Here is a tiny trained network, its code and every weight. The questions are about switching its units off for an input and a class, where a switched-off unit gives its printed mean instead of its output.

import numpy as np


def w(rows, s, z=0):
    codes = np.array(rows[::2]) - 128.0
    scale = np.full(codes.shape[1], s)
    scale[-1] = z or s
    return codes * scale


def f(y):
    return np.maximum(y, 0)


def log_softmax(a):
    a = a - a.max(-1, keepdims=True)
    return a - np.log(np.exp(a).sum(-1, keepdims=True))


def net(x, mask):
    res = np.array(x, float).reshape(1, 5) / 4 @ E
    y = f(res @ A[0][:, :-1].T + A[0][:, -1])
    res = res + np.where(mask, y, B[0][:, -1]) @ B[0][:, :-1]
    return log_softmax(res[-1] @ U[:, :-1].T + U[:, -1])


A, B = {}, {}
E = w([
[85,100,173,172,116,254],'x0',
[166,178,126,195,69,33],'x1',
[252,109,105,192,83,205],'x2',
[119,37,107,144,79,165],'x3',
[30,49,164,201,109,75],'x4',
],0.0093)
A[0] = w([
[171,76,122,135,170,176,111],'n0',
[57,108,127,107,130,146,145],'n1',
[179,54,116,220,17,116,229],'n2',
[158,226,128,198,111,170,199],'n3',
[210,109,120,130,129,125,115],'n4',
[34,105,125,65,119,88,197],'n5',
[161,153,127,104,134,102,122],'n6',
[127,52,132,85,161,171,254],'n7',
[255,214,116,68,146,61,211],'n8',
],0.016,0.0027)
B[0] = w([
[146,138,128,121,135,193,167],'n0',
[100,61,130,115,126,111,176],'n1',
[175,160,121,145,6,152,208],'n2',
[127,146,242,113,156,120,181],'n3',
[143,148,119,138,115,100,168],'n4',
[65,82,137,124,127,59,211],'n5',
[124,154,105,106,133,116,165],'n6',
[142,97,75,151,171,173,186],'n7',
[173,213,60,113,192,53,254],'n8',
],0.025,0.023)
U = w([
[194,168,124,155,2,163,103],'0',
[170,184,220,96,142,163,3],'1',
[75,59,101,106,86,87,251],'2',
[145,69,87,125,137,222,99],'3',
[193,253,49,61,169,60,216],'4',
],0.0095,0.00082)

Each question gives the input, the list of numbers given to net, and the class t.
The units are the neurons (one row each of A and B). Each row of codes is followed by its name. A weight is (code - 128) times the scale printed after its matrix; where a second scale follows, it is the last column's (A, B and U).
mask holds one flag per neuron, in row order. A switched-off neuron (its flag False) gives its mean, the last column of its row in B, instead of its output. The means were averaged over made-up inputs and are rounded, as every weight is.
A unit's drop is (log p(t) with every unit on - log p(t) with that unit switched off) / (log p(t) with every unit on - log p(t) with every unit switched off).
The circuit of an input: a set's keep is (log p(t) with only the set's units on - log p(t) with every unit switched off) / (log p(t) with every unit on - log p(t) with every unit switched off). Starting from all 9 units, units are removed one at a time, each time the one whose removal leaves the highest keep (on an exact tie, the one counted first), for as long as the keep stays at least 0.8.
units of the circuit, in order: the units of the circuit, biggest drop first
top k neurons: the k neurons with the biggest drops, biggest first
drop of u: that unit's drop, to one decimal
input [2,-8,0,0,-5], class 3: top neuron : n8
input [2,3,-6,-5,0], class 2: units of the circuit, in order : n8, n5
input [5,2,-2,0,-1], class 1: units of the circuit, in order : n8, n5, n2
input [6,4,0,-7,5], class 1: units of the circuit, in order : n8, n3
input [-7,-8,6,2,5], class 0: top 2 neurons : n8, n2
input [7,-2,1,-3,7], class 3: top 3 neurons : n8, n5, n7
input [4,-5,-6,1,-8], class 3: top 2 neurons : n8, n7
input [-8,-8,-7,6,-5], class 2: top 2 neurons : n5, n1
input [0,-4,4,-3,0], class 1: top 2 neurons : n8, n2
input [3,-6,6,2,4], class 0: top 2 neurons : n2, n5
input [2,7,1,-7,6], class 0: top 2 neurons : n8, n2
input [3,-4,3,6,1], class 0: top 2 neurons : n2, n5
input [8,-6,0,6,8], class 3: drop of n7 : 0.6
input [6,-1,-2,1,1], class 3: drop of n5 : 0.1
input [2,7,3,0,6], class 0: drop of n6 : 0.0
input [8,1,-7,3,-6], class 2: units of the circuit, in order : n8
input [1,0,-1,4,0], class 0: drop of n5 : 0.2
